<78>: [-2.98  0.57 -7.86  3.23  5.38]
<127>: [-0.70  1.24 -7.47  3.14  4.28]
<103>: [-0.69  1.24 -7.47  3.39  4.77]
<31>: [-2.99  0.57 -7.86  3.23  5.38]
<105>: [-0.70  1.24  8.24 -3.42 -2.88]
q: [-2.98  0.57 -7.86  3.23  5.38]  <78>
rev: [ 8.24  1.24 -0.70]  <105>
tail: [-0.70  1.24 -7.47]  [3.14 4.28]
tail: [-2.99  0.57 -7.86  3.23]  [5.38]
q: [-0.70  1.24 -7.47  3.14  4.28]  <127>
rev: [ 4.28  3.14 -7.47]  <127>

<27>: [-2.16 -1.33  9.35  9.35  6.48  6.68  2.27]
<33>: [ 5.36 -1.04 -5.53 -2.58  6.48  6.67  1.05]
<43>: [ 1.73  1.51  3.41 -2.35 -7.68  4.65 -4.57]
<117>: [ 1.73  3.40  1.51 -4.57 -7.68  4.65 -2.35]
<35>: [-1.49 -0.53  7.33 -2.81  0.94  4.20 -1.34]
order: [ 1.51  4.65 -7.68  1.73  3.41 -2.35 -4.57]  <43>
q: [-1.48 -0.54  7.33 -2.81  0.94  4.20 -1.34]  <35>
dup <27>:   [9.35]
tail: [6.48 6.67]  [1.05]

<60>: [ 1.92  2.54 -5.88  1.16  0.50  1.92  1.40  0.58  1.77  1.16 -8.95]
<102>: [2.98 1.93 3.00 2.77 2.34 2.94 2.77 3.61 2.95 2.11 2.17]
<10>: [2.77 2.34 2.77 2.93 3.00 3.61 2.11 2.95 2.98 1.93 2.17]
q: [ 1.92  2.53 -5.88  1.15  0.49  1.92  1.40  0.58  1.76  1.17 -8.92]  <60>
order: [2.17 2.11 2.95 3.61 2.77 2.94 2.34 2.77 3.00 1.93 2.98]  <102>
q: [2.76 2.34 2.77 2.92 3.00 3.61 2.11 2.96 2.99 1.94 2.17]  <10>
rev: [2.77 2.94]  <102>
q: [2.77 2.34 2.77 2.93 3.00 3.61 2.11 2.95 2.98 1.93 2.17]  <10>
dup <102>:   [2.77]
order: [2.77 2.93 3.00 3.61 2.11 2.95 2.98 1.93 2.17 2.77 2.34]  <10>

<11>: [ 1.33 -0.34 -1.54  1.50  0.05 -1.08 -1.27 -0.60 -0.21  0.46  0.08  0.45
 -1.22 -1.29  1.19  3.04  0.52 -2.83  0.98  0.24  0.33  1.46 -0.96 -8.13]
<108>: [ 3.33  2.46 -0.09  1.37 -0.05  1.79 -0.38  1.78 -0.09 -0.69  2.76  0.03
  2.35  1.47 -0.10 -0.70  0.65  0.10  0.51  0.61  1.31 -5.30  0.78  0.96]
<120>: [ 1.46  0.46  1.19 -8.13  0.52 -0.96 -0.60 -2.83  1.33  0.08  0.45 -1.29
  3.04  1.50 -1.27 -1.54 -1.08  0.33  0.05  0.24 -0.20  0.98 -1.22 -0.34]
dup <108>:   [-0.09]
tail: [ 1.33 -0.34]  [-1.54  1.50  0.05 -1.08 -1.27 -0.60 -0.21  0.46  0.08  0.45 -1.22 -1.29
  1.19  3.04  0.52 -2.83  0.98  0.24  0.33  1.46 -0.96 -8.13]
rev: [-1.54 -1.27  1.50  3.04 -1.29  0.45  0.08  1.33 -2.83 -0.60 -0.96  0.52]  <120>
tail: [ 0.61  1.31 -5.30]  [0.78 0.96]
q: [ 3.33  2.46 -0.09  1.38 -0.05  1.79 -0.37  1.80 -0.09 -0.69  2.76  0.03
  2.35  1.46 -0.10 -0.70  0.65  0.10  0.52  0.62  1.31 -5.31  0.78  0.96]  <108>
tail: [3.33 2.46]  [-0.09  1.37 -0.05  1.79 -0.38  1.78 -0.09 -0.69  2.76  0.03  2.35  1.47
 -0.10 -0.70  0.65  0.10  0.51  0.61  1.31 -5.30  0.78  0.96]
order: [-1.08 -1.27 -0.60 -0.21  0.46  0.08  0.45 -1.22 -1.29  1.19  3.04  0.52
 -2.83  0.98  0.24  0.33  1.46 -0.96 -8.13  1.33 -0.34 -1.54  1.50  0.05]  <11>

<45>: [ 4.07 -1.78  0.83 -3.22 -2.76 -2.94 -2.78 -3.13]
<170>: [ 4.74 -3.07  1.30 -3.00 -2.80 -2.80 -2.81 -2.84]
<115>: [-1.25  2.21  3.04 -2.83 -3.16 -3.59 -4.44 -3.81]
<18>: [ 2.93  1.49 -1.52 -2.62 -2.81 -4.58 -3.52 -3.83]
<90>: [-6.36  6.45  0.12  3.27  3.21  2.70  3.25  2.00]
<19>: [-0.03 -1.31 -3.16  2.98  2.78  3.62  3.67  2.87]
<113>: [ 3.54 -0.34 -0.23 -3.62 -3.33 -3.40 -3.63 -3.15]
<5>: [-2.00 -3.59  1.90  3.49  4.45  4.32  4.07  4.05]
<9>: [-2.61 -4.68  7.74  3.35  2.10  2.55  2.63  3.16]
<48>: [ 3.38 -0.34 -0.23 -3.62 -3.33 -3.40 -3.63 -3.15]
<67>: [ 0.68  3.23 -0.83 -3.89 -4.27 -3.32 -3.37 -3.77]
<157>: [ 1.12  3.75 -0.14 -4.38 -4.21 -3.96 -2.30 -3.61]
rev: [-2.80 -2.80 -3.00  1.30 -3.07  4.74]  <170>
tail: [ 1.12  3.75 -0.14 -4.38 -4.21]  [-3.96 -2.30 -3.61]
q: [ 2.93  1.49 -1.52 -2.62 -2.81 -4.57 -3.53 -3.82]  <18>

<21>: [ 0.35  0.96 -0.79  0.23 -0.05 -3.36 -0.62 -4.07 -1.40 -3.40 -5.29 -2.25
 -8.18  2.75 -1.51 -0.03  0.83  1.39 -0.54 -0.68  1.48  0.68 -2.50  1.69
 -0.37 -0.80 -1.75 -0.20 -0.37 -1.55 -0.67 -1.54  2.51 -1.59 -4.26 -5.47
 -5.07 -4.38 -4.90 -0.99  3.45 -1.47 -4.12  1.20 -8.67  0.83  1.71  0.48
 -0.20  0.42 -1.19 -2.57 -0.68  3.57 -0.02 -1.18  0.12  4.41  1.25 -0.60
  0.80]
<12>: [-0.51 -3.39 -0.23  0.21  2.15 -4.95  1.96 -2.98 -5.60 -2.77 -3.30 -1.55
 -1.48 -3.14 -4.41  4.08 -1.61  0.65 -1.73 -1.98 -3.28 -4.19  4.84 -1.97
 -1.03  1.82  1.56  1.52  0.72 -2.33 -3.15  1.79 -2.11  0.13 -3.37  0.82
 -1.90 -1.33  2.19  3.98 -2.56  0.69 -2.22 -5.44  3.15  2.08  2.51 -1.94
 -4.03  0.43 -1.19 -2.57 -0.88  3.58 -0.02 -1.92 -0.79 -3.95 -1.48 -5.32
 -3.19]
<94>: [-0.51 -3.39 -0.23  0.21  2.15 -4.95  1.96 -2.98 -5.60 -2.77 -3.30 -1.55
 -1.48 -3.14 -4.41  4.08 -1.61  0.65 -1.73 -1.98 -3.28 -4.19  4.84 -1.97
 -1.03  1.82  1.56  1.52  0.72 -2.33 -3.15  1.79 -2.11  0.13 -3.37  0.82
 -1.90 -1.33  2.19  3.98 -2.56  0.69 -2.22 -5.44  3.15  2.08  2.51 -1.94
 -4.03  0.43 -1.19 -2.57 -0.66  3.58 -0.02 -1.92 -0.79 -3.95 -1.48 -5.32
 -3.19]
q: [-0.51 -3.39 -0.23  0.21  2.15 -4.95  1.96 -2.98 -5.60 -2.77 -3.30 -1.55
 -1.48 -3.14 -4.41  4.08 -1.61  0.65 -1.73 -1.98 -3.28 -4.19  4.84 -1.97
 -1.03  1.82  1.56  1.52  0.72 -2.33 -3.15  1.79 -2.11  0.13 -3.37  0.82
 -1.90 -1.33  2.19  3.98 -2.56  0.69 -2.22 -5.44  3.15  2.08  2.51 -1.94
 -4.03  0.43 -1.19 -2.57 -0.66  3.58 -0.02 -1.92 -0.79 -3.95 -1.48 -5.32
 -3.19]  <94>
tail: [-0.20 -0.37 -1.55 -0.67]  [-1.54  2.51 -1.59 -4.26 -5.47 -5.07 -4.38 -4.90 -0.99  3.45 -1.47 -4.12
  1.20 -8.67  0.83  1.71  0.48 -0.20  0.42 -1.19 -2.57 -0.68  3.57 -0.02
 -1.18  0.12  4.41  1.25 -0.60  0.80]
tail: [-0.99  3.45]  [-1.47 -4.12  1.20 -8.67  0.83  1.71  0.48 -0.20  0.42 -1.19 -2.57 -0.68
  3.57 -0.02 -1.18  0.12  4.41  1.25 -0.60  0.80]
tail: [-2.50  1.69]  [-0.37 -0.80 -1.75 -0.20 -0.37 -1.55 -0.67 -1.54  2.51 -1.59 -4.26 -5.47
 -5.07 -4.38 -4.90 -0.99  3.45 -1.47 -4.12  1.20 -8.67  0.83  1.71  0.48
 -0.20  0.42 -1.19 -2.57 -0.68  3.57 -0.02 -1.18  0.12  4.41  1.25 -0.60
  0.80]
dup <12>:   [-1.48]

<110>: [-0.70  1.40 -2.02 -3.71 -1.42 -8.98 -0.18  4.35  4.01]
<65>: [-0.69  1.40 -2.02 -3.71 -1.42  1.27 -0.04  2.15  1.95]
<100>: [ 0.47  1.35 -1.87 -2.57 -2.59 -1.56 -0.14  2.61  2.44]
<132>: [ 2.90  2.51  0.01 -1.12 -6.08  1.76  1.78 -0.63 -1.21]
rev: [-3.71 -2.02  1.40 -0.70]  <110>
tail: [-0.70  1.40 -2.02 -3.71 -1.42]  [-8.98 -0.18  4.35  4.01]
tail: [-0.69  1.40 -2.02 -3.71 -1.42]  [ 1.27 -0.04  2.15  1.95]
q: [ 2.89  2.52  0.01 -1.13 -6.05  1.76  1.78 -0.64 -1.20]  <132>
rev: [-0.18 -8.98 -1.42 -3.71 -2.02]  <110>
rev: [0.01 2.51 2.90]  <132>

<74>: [ 4.87  5.57 -2.70  4.59 -4.84  3.40  3.02 -2.38]
<146>: [-5.62  0.95 -5.49 -2.05  2.92  2.40 -2.36  0.85]
<144>: [-3.91 -4.23  3.58 -6.36  4.17 -3.25 -3.66  4.24]
<96>: [-0.48 -0.48  3.56 -0.56 -1.22 -1.16 -3.10 -0.48]
<84>: [-2.05 -2.36 -5.62  2.92  0.86  2.40  0.95 -5.49]
<159>: [-3.91 -4.23  3.58  3.28  3.62 -0.55  0.73  2.14]
<124>: [-2.05 -2.36 -5.62  2.92  0.86  2.92  4.45 -1.34]
<130>: [ 1.93  1.41 -4.36  7.74 -2.20  2.86  3.69 -6.35]
dup <96>:   [-0.48]
q: [-2.06 -2.36 -5.61  2.92  0.86  2.93  4.45 -1.34]  <124>
order: [-5.49  0.95  2.40  0.86  2.92 -5.62 -2.36 -2.05]  <84>
order: [ 2.14  3.28 -3.91 -4.23  3.62 -0.55  0.73  3.58]  <159>

<81>: [ 3.48  4.44 -1.28 -1.28]
<70>: [ 4.45  3.48 -1.28  1.08]
<76>: [ 3.48  4.44 -1.28 -1.29]
order: [ 4.44 -1.28 -1.28  3.48]  <81>
dup <81>:   [-1.28]
q: [ 3.48  4.44 -1.28 -1.29]  <76>
order: [-1.28 -1.28  3.48  4.44]  <81>

<191>: [5.64 4.55 4.55 4.55 4.55]
<185>: [-4.73 -4.85 -9.31 -2.59  4.55]
<197>: [-1.66 -3.00  8.80 -2.23  3.90]
<176>: [ 1.63  3.41 -7.67  2.56 -8.42]
<57>: [-0.69  0.29 -8.41 -0.39 -1.34]
<141>: [ 1.63  3.41  3.73  2.56 -8.42]
<136>: [ 0.81 -1.15  6.93 -0.84  2.27]
<173>: [ 2.95  0.00 -0.19  1.35 -7.97]
<166>: [ 3.09  1.82  3.01  3.03 -9.85]
<98>: [ 5.36  4.01  6.77  2.57 -6.27]
q: [ 1.63  3.41 -7.67  2.57 -8.43]  <176>
dup <191>:   [4.55]

